(in the rows, 128 means zero)
Known rows:
<967>: [135 141 102 122 117 132 190 127 128 114  96 121 111 113 129  97 152 112
 144  78 123 131  91  54 152  99 134  98 156]
<561>: [131 128  78  92  97 170 182 119 144 118  97 154 116 112 134 115 143 119
 142 103 119 133 107 108 112  93 113  84 134]
<591>: [141 140 112  94 123 130 168 110 114 120 106 113 121  97 130 103 125 115
 155  82 125 129  93  58 173  90 126  90 161]
<419>: [133 122 109  98 123 137 156 107 119 106  75 126  96 112 135  99 159 117
 153 102 125 154  90 160 114  87 125  60 128]
<674>: [149 139 114  74 128 136 146 115  95 124 114 127 117 108 113 126 106 122
 169  95 135 153 112 126 145  85 120 111 129]
<30>: [152 108 120  88  87 148 139 107 140 130  79 126 103 139 119  97 162 126
 159 112 136 152 111 128 124  74 118  88 104]
<297>: [147 139 115 105 142 137 157 115 102 115 115 115 118 105 122 128  96 126
 169 100 137 155 113 115 146  85 120 106 123]
<787>: [161 114 111  79  79 205 176 126 124 129 117 106 134 138 128 125 134 125
 152 101 117 154 113 138 123  92 146 122 142]
<614>: [148 140 116 106 164 136 163 127  96 123 120 111 116 101 127 116  85 124
 175  96 142 152 108  97 161  82 124 115 130]
<457>: [146 137 104  70 114 150 125 106  94 125 114 125 124 103  99 119 115 123
 163  96 134 154 104 133 151  87 118 111 127]
<43>: [127 137  93  76 120 142 164 115 107 113  96 148 108  96 128 115 135 115
 153  96 120 145  97 155 118  95 121  78 141]
<1092>: [151 145  73  95 118 155 127 136 149 131 115 150 122 118 120 114 141 129
 148 100 128 175 131 123 134  83 113  89 121]
<139>: [195 133 102 154 102  64 149 107 106 121 100 134 155 135  73 128  97 117
 162 115 131 134 122 120 174  97 144  55 130]
<604>: [182 140  96 168  93  83 129 103  91 105  95 123 161 123  58 121  99 121
 162 114 134 145 107 106 171 107 143  65 124]
<526>: [136 133 110  94 132 154 144  74  96 136 125 123 121 102 121 117 115 130
 156 104 137 148 114 169 136  91 104  89 141]
<758>: [191 132 126 167 137  84 147 105 112 104 112 112 108 102 139 180  89 108
 149  80 137 182  94  98 176  78 120 194 120]
<764>: [122 157  88  75 123 150 111 115 146 111 109 134 115 102 122 116 151 132
 144  87 121 178 129  98 134  94 108  61 139]

Facts:
<915> -fleklin-> <248>; <887> -fleklin-> <331>; <1113> -fleklin-> <43>; <971> -fleklin-> <103>; <1141> -fleklin-> <331>
<293> -fleklin-> <464>; <781> -fleklin-> <634>; <609> -fleklin-> <587>; <23> -fleklin-> <608>; <669> -fleklin-> <1020>
<688> -fleklin-> <674>; <499> -fleklin-> <944>; <893> -fleklin-> <43>; <419> -fleklin-> <813>; <1086> -fleklin-> <424>
<677> -fleklin-> <197>; <1092> -fleklin-> <634>; <980> -fleklin-> <540>; <52> -fleklin-> <540>; <831> -fleklin-> <587>
<321> -fleklin-> <101>; <6> -fleklin-> <103>; <709> -fleklin-> <197>; <758> -fleklin-> <540>; <48> -fleklin-> <331>
<591> -fleklin-> <472>; <1084> -fleklin-> <424>; <830> -fleklin-> <831>; <634> -fleklin-> <101>; <628> -fleklin-> <421>
<944> -fleklin-> <1148>; <387> -fleklin-> <472>; <1078> -fleklin-> <540>; <248> -fleklin-> <608>; <787> -fleklin-> <634>
<701> -fleklin-> <813>; <1080> -fleklin-> <440>; <966> -fleklin-> <587>; <464> -fleklin-> <587>; <30> -fleklin-> <634>
<46> -fleklin-> <421>; <162> -fleklin-> <634>; <11> -fleklin-> <424>; <139> -fleklin-> <101>; <865> -fleklin-> <440>
<1134> -fleklin-> <472>; <561> -fleklin-> <421>; <66> -fleklin-> <1014>; <100> -fleklin-> <831>; <394> -fleklin-> <43>
<472> -fleklin-> <103>; <363> -fleklin-> <103>; <809> -fleklin-> <457>; <777> -fleklin-> <464>; <53> -fleklin-> <331>
<794> -fleklin-> <1014>; <813> -fleklin-> <587>; <421> -fleklin-> <101>; <533> -fleklin-> <424>; <616> -fleklin-> <587>
<197> -fleklin-> <608>; <514> -fleklin-> <634>; <1014> -fleklin-> <674>; <575> -fleklin-> <472>; <440> -fleklin-> <457>
<577> -fleklin-> <424>; <868> -fleklin-> <331>; <884> -fleklin-> <608>; <434> -fleklin-> <424>; <967> -fleklin-> <103>
<923> -fleklin-> <421>; <562> -fleklin-> <558>; <1020> -fleklin-> <457>; <281> -fleklin-> <440>; <31> -fleklin-> <103>
<1146> -fleklin-> <101>; <461> -fleklin-> <101>; <793> -fleklin-> <971>; <331> -fleklin-> <1148>; <638> -fleklin-> <1020>
<297> -fleklin-> <688>; <441> -fleklin-> <101>; <28> -fleklin-> <472>; <40> -fleklin-> <558>; <614> -fleklin-> <540>
<653> -fleklin-> <1020>; <43> -fleklin-> <587>; <465> -fleklin-> <674>; <558> -fleklin-> <457>; <1021> -fleklin-> <587>
<16> -fleklin-> <197>; <1118> -fleklin-> <944>; <526> -fleklin-> <944>; <540> -fleklin-> <674>; <764> -fleklin-> <6>
<619> -fleklin-> <248>; <783> -fleklin-> <440>; <584> -fleklin-> <6>; <604> -fleklin-> <1020>; <1113> -plofluto-> <758>
<1141> -plofluto-> <1080>; <781> -plofluto-> <1080>; <781> -plofluto-> <584>; <781> -plofluto-> <40>; <781> -plofluto-> <669>
<23> -plofluto-> <1134>; <669> -plofluto-> <1080>; <688> -plofluto-> <1080>; <893> -plofluto-> <638>; <893> -plofluto-> <162>
<893> -plofluto-> <6>; <419> -plofluto-> <1078>; <1086> -plofluto-> <967>; <677> -plofluto-> <1078>; <1092> -plofluto-> <793>
<52> -plofluto-> <533>; <831> -plofluto-> <587>; <709> -plofluto-> <604>; <709> -plofluto-> <944>; <709> -plofluto-> <139>
<48> -plofluto-> <1078>; <48> -plofluto-> <677>; <1084> -plofluto-> <614>; <830> -plofluto-> <1080>; <830> -plofluto-> <584>
<1078> -plofluto-> <1080>; <787> -plofluto-> <628>; <787> -plofluto-> <794>; <966> -plofluto-> <46>; <966> -plofluto-> <758>
<30> -plofluto-> <577>; <162> -plofluto-> <787>; <11> -plofluto-> <1113>; <1134> -plofluto-> <608>; <1134> -plofluto-> <669>
<561> -plofluto-> <967>; <561> -plofluto-> <669>; <472> -plofluto-> <40>; <472> -plofluto-> <669>; <777> -plofluto-> <783>
<53> -plofluto-> <591>; <53> -plofluto-> <40>; <794> -plofluto-> <587>; <616> -plofluto-> <1078>; <575> -plofluto-> <609>
<577> -plofluto-> <1078>; <577> -plofluto-> <609>; <868> -plofluto-> <584>; <868> -plofluto-> <1134>; <967> -plofluto-> <1080>
<1020> -plofluto-> <944>; <281> -plofluto-> <1080>; <31> -plofluto-> <1078>; <461> -plofluto-> <499>; <793> -plofluto-> <23>
<441> -plofluto-> <1134>; <40> -plofluto-> <1080>; <587> -plofluto-> <1080>; <43> -plofluto-> <1086>; <424> -plofluto-> <1080>
<526> -plofluto-> <28>; <764> -plofluto-> <813>; <764> -plofluto-> <1134>; <619> -plofluto-> <1080>; <619> -plofluto-> <608>
<619> -plofluto-> <967>; <915> -safa-> stemu; <887> -safa-> pezesas; <1113> -safa-> zogromim; <971> -safa-> stemu
<1141> -safa-> pletris; <293> -safa-> zogromim; <781> -safa-> zogromim; <609> -safa-> pletris; <23> -safa-> stemu
<669> -safa-> zogromim; <688> -safa-> pletris; <499> -safa-> pezesas; <893> -safa-> zogromim; <101> -safa-> pletris
<419> -safa-> pezesas; <1086> -safa-> pletris; <677> -safa-> pezesas; <1092> -safa-> stemu; <980> -safa-> stemu
<52> -safa-> zogromim; <831> -safa-> zogromim; <321> -safa-> pezesas; <6> -safa-> stemu; <709> -safa-> stemu
<758> -safa-> stemu; <48> -safa-> pletris; <591> -safa-> stemu; <1084> -safa-> pezesas; <830> -safa-> stemu
<634> -safa-> pletris; <628> -safa-> zogromim; <944> -safa-> pletris; <387> -safa-> stemu; <1078> -safa-> stemu
<248> -safa-> pezesas; <787> -safa-> zogromim; <701> -safa-> pezesas; <1080> -safa-> pletris; <966> -safa-> stemu
<464> -safa-> pezesas; <30> -safa-> pletris; <46> -safa-> pletris; <162> -safa-> zogromim; <11> -safa-> stemu
<139> -safa-> stemu; <865> -safa-> pezesas; <1134> -safa-> stemu; <561> -safa-> pezesas; <66> -safa-> pezesas
<100> -safa-> stemu; <394> -safa-> zogromim; <472> -safa-> zogromim; <363> -safa-> stemu; <809> -safa-> pezesas
<777> -safa-> zogromim; <53> -safa-> pletris; <794> -safa-> zogromim; <813> -safa-> pezesas; <421> -safa-> zogromim
<1148> -safa-> pezesas; <533> -safa-> stemu; <616> -safa-> zogromim; <197> -safa-> stemu; <514> -safa-> zogromim
<1014> -safa-> stemu; <575> -safa-> stemu; <440> -safa-> pletris; <577> -safa-> zogromim; <868> -safa-> pletris
<884> -safa-> stemu; <434> -safa-> stemu; <967> -safa-> stemu; <923> -safa-> pezesas; <562> -safa-> pezesas
<1020> -safa-> pletris; <281> -safa-> zogromim; <608> -safa-> pletris; <31> -safa-> stemu; <1146> -safa-> zogromim
<461> -safa-> stemu; <793> -safa-> pletris; <331> -safa-> pletris; <638> -safa-> zogromim; <297> -safa-> zogromim
<441> -safa-> stemu; <28> -safa-> stemu; <103> -safa-> zogromim; <40> -safa-> pezesas; <614> -safa-> stemu
<587> -safa-> pezesas; <653> -safa-> zogromim; <43> -safa-> pezesas; <465> -safa-> stemu; <558> -safa-> pezesas
<457> -safa-> stemu; <424> -safa-> stemu; <1021> -safa-> stemu; <16> -safa-> pezesas; <1118> -safa-> pezesas
<526> -safa-> zogromim; <540> -safa-> zogromim; <764> -safa-> zogromim; <619> -safa-> pezesas; <674> -safa-> stemu
<783> -safa-> zogromim; <584> -safa-> stemu; <604> -safa-> zogromim

Rows:
No name comes twice in this set of rows, the named rows included.
[116 134  85 120  93 179 173 112 121  99  87 130 121 105 116 103 152 119
 140  96 123 137  85  85 115 105 119  98 134] -> <281>
[120 133 100 119 112 158 187  73 109 122 106 138 115 104 132 114 140 126
 140 100 127 128 103 144 113 108 106  82 154] -> <53>
[136 132 102  64 136 157 132  96 102 125 122 115 122  94 118 121 106 126
 163 105 134 146 110 138 140  84 110  81 134] -> <1084>
[151 129  93 102 122  84 123  63 108 101 108 125 141 119  56 159 109 122
 157 134 126 128 130 139 125 112 130  10 119] -> <709>
[123 124 122  82  97 144 158  94 128 108  78 117 103 117 125 104 164 123
 149  96 127 140  99  92 125  89 119  68 135] -> <31>
[159 143  91 194 127 127 206 164 114 115  94 116 118 123 108  72 152 106
 145  70 132 144  63  29 177 103 153 154 149] -> <1080>
[149 135 117  65 129 134 125  98 108 125 116 106 125 102 117 121 117 124
 163  94 132 151 110 115 161  84 117  89 139] -> <363>
[139 118 132 100 114 132 141 100 127 115  72 112  90 135 115  94 175 126
 158 103 137 157 100 120 124  84 124  81 113] -> <577>
[129 135  93 115 126 143 185 119 122 114 101 130 112 107 125 107 138 114
 146  91 124 134  92  92 133 100 124  93 144] -> <1086>
[124 123 124 125 106 148 169  65 117 118  85 130 100 130 124 103 169 127
 141 104 131 142 106 152 104  99 109  78 135] -> <48>

The same elements again, as new rows of numbers:
Known rows:
<793>: [160 117 133 130 114 147 143 137 156 101 133 137 103 155 114 112 108 102
 136  95 128 133 155 142 126 140 177 106 105 158 134 130 159  95 138  78]
<1118>: [119 133 113 122 138 140 125 156 122 131 129 132 135 133 125 117 122 156
 115 139 127 106 128 131 129 139 135 125 136 121 140 130 141 139 122 135]
<419>: [114 109 108 103  97 142 176 127 122 161 113  90 181 168 127 160 110 102
 144 113 169 155 112 132 154 152 106 148 115 116  89 153  93  90 105 106]
<331>: [117 132 116 122 135 138 127 151 124 130 131 134 134 131 125 118 124 152
 116 139 126 110 128 130 129 139 133 126 133 121 139 130 140 139 123 135]
<1084>: [127 136 124 124 126 127 123 120 131 127 135 115 127 124 128 127 127 124
 130 123 128 116 136 120 124 130 129 120  97 123 133 126 127 125 122 131]
<634>: [116 112 116 116 134 127 131 117 118 129 133 151 132 119 119 124 133 137
 117 134 111 125 121 124 122 139 127 125 126 133 139 126 128 139 131 131]
<628>: [103 115 129 117 147 128 123 109 121 131 128 157 135 116 111 121 135 148
 126 131 109 125 126 118 127 135 113 123 120 132 144 119 113 142 128 127]
<608>: [134 121 112 126 123 117 124 128 133 133 122 141 123 122 132 119 134 135
 114 136 132 120 135 137 111 131 121 132 122 128 132 127 148 147 116 132]
<424>: [142 165 141 162 135 109 105 130 115 110 140  82 135  88 124 140 118  90
 129 131 133 159 129 177 131 103 149 119 162 112 106 124  98 111 197 145]
<1092>: [138 106 121 122 130 126 132 117 116 118 140 140 130 135 104 118 115 122
 136 109 117 136 127 118 120 131 139 109 115 156 149 119 124 105 140 100]
<248>: [125 120 113 128 122 123 127 128 128 125 139 143 129 123 126 119 127 136
 127 143 131 132 144 132 122 134 119 136 124 121 133 131 146 154 116 134]
<52>: [125 122 131 123 120 126 124 139 142 123 125 132 121 146 131 137 133 127
 141 128 123 131 115 117 140 100 116 115 115 125 131 107 143 121 123 133]
<297>: [116 120 121 118 123 128 130 141 141 121 129 146 123 136 129 136 138 133
 126 141 117 128 114 127 135 116 120 122 120 118 133 118 153 139 127 146]
<677>: [111  93  77 108  81 152 153 127 108 164 145 101 182 171 132 147  98  90
 155 114 194 166 127 156 157 149  79 137 115 106  70 148  91  94  79  96]
<100>: [124 127 133 121 126 117 154 130 137 131 111 130 139 128 122 133 133 141
 123 141 119 129 129 115 125 141 135 149 125 126 139 142 144 147 131 135]
<1020>: [133 135 138 130 133 130 123 124 132 119 137 127 116 136 133 122 130 128
 136 112 136 124 123 111 122 130 117 125 126 133 136 142 125 119 111 131]
<533>: [117 132 115 118 129 128 130 124 133 125 137 131 128 118 127 127 133 131
 117 136 120 115 133 126 121 142 132 125 102 115 136 134 140 143 126 147]

Rows:
No name comes twice in this set of rows, the named rows included.
[142 169 136 166 146 121 100 164 104 120 134  81 144 102 120 129 107 118
 127 134 141 147 127 179 138 103 154 117 191 117 113 119  98 106 193 133] -> <1141>
[128 138 122 128 136 140 119 150 121 135 127 116 133 141 126 117 116 150
 129 125 135 107 131 123 132 128 134 119 129 130 139 122 128 122 117 120] -> <526>
[121 108 120 118 130 128 127 107 108 141 131 135 139 133 119 127 123 128
 135 115 121 130 120 114 128 128 116 118 120 144 132 114 101 112 121 109] -> <30>
[112 108 104 104  98 145 169 128 120 160 120  94 177 167 129 158 110 101
 143 111 167 152 112 136 154 150 103 140 114 114  87 150  93  90 103 106] -> <616>
[151 154 159 151 133 109 126 128 123 131 105  88 141 101 121 144 127 102
 129 141 134 154 127 154 129 107 145 147 165 120 117 131 112 118 181 126] -> <830>
[166 176 165 171 147 102  78 117 110 134 115  84 110  82 153 139 144  91
 119 123 152 145 106 167 110  84 116 135 197 124  95 129  81 103 170 144] -> <669>
[117 124 134 134 120 146 136 120 139 133 124 130 116 141 148 130 127 129
 133 112 124 121 144 128 144 139 138 127 122 138 101 118 112 127 108 117] -> <575>
[ 94 142 192 137 163 142 115 137 184  80 130 131 135 157  73 112 111 144
 205  91 127 156 164 118 172  96 104  86  82 121 165 110 114 114 144 104] -> <794>

Now the same elements, written a new way:
Known rows:
<1014>: [131 115 140  90 109 114 110 130 112 110 161 178  82 118  88 172 131 117
  78  98 113 122 140 130 166 155 159 109 209 151 132 155 113 120 151 133
 152 141]
<464>: [129 130 152  89  90 114 112 121 114 119 155 190 100 112  84 167 135 123
  71 101 118 109 162 151 146 178 144 120 226 157 128 148 113 125 132 124
 161 130]
<281>: [154  91 157 120 157 123  82 149 140  89 149 160 110 134 132 156 101 134
  97 141 108 171 170  98 162 116 145  97 179 122 108 164 137 125  99 156
 133 155]
<1080>: [206  79 144 167 160 111  82 132 156  84 144 164 132 116  57 178 125 156
 103 175 145 152 127  91 171 108 138  66 153 117 103 139 118 135 147 154
 154 136]
<781>: [162 107 161 120 156 173 102 134 143  78 196 120  98 101 130 155 108 111
  85 106  92 119 198 143 137 161 177 114 169 125 133 195 130 124  55 158
 132 167]
<634>: [132 114 146  92 132 144 129 121 126  93 189 136  71  95  75 172 129 113
  87  87 109  91 157 148 164 170 174 102 190 135 151 176  96 127 148 138
 151 143]
<1113>: [ 98 130 115 102  72  74 111 129 111 108 176 170 114  81  85 159 124  98
 104 129 110 119 147 110 131 228 107 126 232 151 156 151  77 123 115 113
 160 153]
<421>: [174 110 124  86 141 120 127 119 138  98 164 144  69  89  75 161 125 109
  91  83 105 100 160 153 177 148 173 123 196 140 159 168  98 127 131 118
 147 136]
<48>: [117  89 158  80 116 116  82 124 173  92 154 145 101 130 136 173 101 122
  76 153 103 129 178 152 154 167 164 100 218 159 121 159 110 123  51 144
 119 131]
<31>: [121  96 153  77 121 113  90 128 162  86 147 155 108 121 115 175  98 124
  70 149 107 122 164 145 154 148 160  94 214 144 110 155 120 122  68 149
 120 134]
<809>: [123 108 141  98 128 107 101 127 112 107 166 178  84 138 101 165 125 112
  86  98 111 141 128  97 177 147 151  85 198 139 128 149 109 128 165 136
 137 135]
<16>: [128 115 146  96 122 116 107 117 117 110 167 173  94 121  93 163 132 113
  82  97 113 119 153 125 165 170 150 101 206 143 138 152 104 130 144 126
 147 130]
<6>: [132 129 108  82 165 122  98 107 134 116 171 195 116 114  71 193 153 160
 110 107 123 161 144 140 170 142 162 127 198 140 127 146 126 119 185 139
 147 160]
<526>: [112 130 147  77 125 113 123 128  96 105 164 178  91 121  92 155 113 108
  70  75 106 102 157 125 163 133 146 102 218 121 129 155 120 131 139 126
 139 128]
<100>: [124 126 157  92 100 114 109 115 117 118 160 188 107 118  87 161 134 117
  75 101 119 105 165 144 146 178 142 119 225 151 127 147 105 131 127 118
 159 126]
<434>: [132 114 147  92 120 116 110 119 119 108 166 170  90 119  90 165 131 115
  84  96 113 118 152 125 163 162 151 100 207 142 135 153 102 129 143 126
 148 131]
<540>: [129 116 145  93 119 114 107 124 113 110 163 177  89 121  88 166 131 118
  79  96 112 118 145 125 167 157 149 103 208 144 133 152 111 126 143 129
 148 134]

Rows:
No name comes twice in this set of rows, the named rows included.
[156 117 160  55 151 120 123 108 139  94 150 159  71  59  85 159 151 101
  97 115 100 110 152 133 166 211 191  78 118 146 104 178  87 146 184 108
 159 118] -> <139>
[179 104 147 128 136 126  93 130 134  94 163 167 114 114 101 163 120 119
  83 125 112 138 162 123 147 143 155 106 179 138 121 158 130 128  91 142
 143 143] -> <1086>
[132 126  89  97 184 114  84  94 123 113 195 201 124 131  77 192 154 129
 108 101 114 172 124 116 178 138 159  97 186 140 129 132 119 130 177 136
 121 149] -> <638>
[158 108  83 111 120  74 131 127 143  86 178 127  89  54  61 156 117  89
 121 116 102 107 135 115 164 189 134 126 198 138 189 167  63 126 129 106
 151 153] -> <46>
[ 84 132 119  87  70  79 112 140 107 110 175 170 107  87 112 154 115  95
 102 122  96 130 160 114 126 228 110 140 243 151 153 160  87 114  92 116
 150 160] -> <966>
[202 117 157 156  98 127 100 131 116 110 154 183 117 109  75 161 137 119
  67 116 124 112 160 134 133 151 146 118 195 148 118 151 134 127 100 133
 173 135] -> <813>
[149  86 151 112 132 101  90 111 175  79 147 153 128 111  75 183 108 131
  75 170 129 106 147 137 159 141 149  70 196 135 111 139 102 137  91 141
 133 114] -> <1078>
[146 131 138  93 132 131  90 122 140 110 158 186 135 106 105 174 132 141
  89 125 111 148 185 157 134 161 154 141 213 145 111 153 145 119  82 139
 144 157] -> <831>
[145 123 118  93 166 126  86 112 147 105 172 182 128 113  93 182 140 148
 108 117 115 166 164 137 156 143 157 123 194 137 121 151 133 124 128 142
 135 163] -> <794>
[115 122 156  39 133  97  96 124 101 105 149 198  70 106 129 166 146  84
  79 108  83 165 123  94 166 188 185  66 138 161  80 163 119 134 184 123
 134 131] -> <1020>
[130 118 149  66 141  93  92 107 109 105 155 205  86 107 102 171 158  84
  84 123  96 148 107  90 169 196 177  47 127 158  75 148 104 145 200 117
 138 112] -> <604>
[ 93 118 109  95  93  79 112 142 111  99 183 156  93  88 105 157 113  94
 108 114  94 138 140  95 145 208 120 121 220 144 162 162  82 117 122 124
 143 164] -> <11>
[132 103 159  92  96 104 100 109 167  94 140 169 128 104  71 185 117 136
  65 166 134  84 157 165 145 163 145  88 224 150 108 134  98 132  90 128
 148 110] -> <609>
[161 126 131 111 136 127  89 116 149 109 157 191 144  98  79 183 138 150
  94 138 124 142 169 159 136 158 151 130 202 147 110 147 140 123 103 137
 151 152] -> <587>

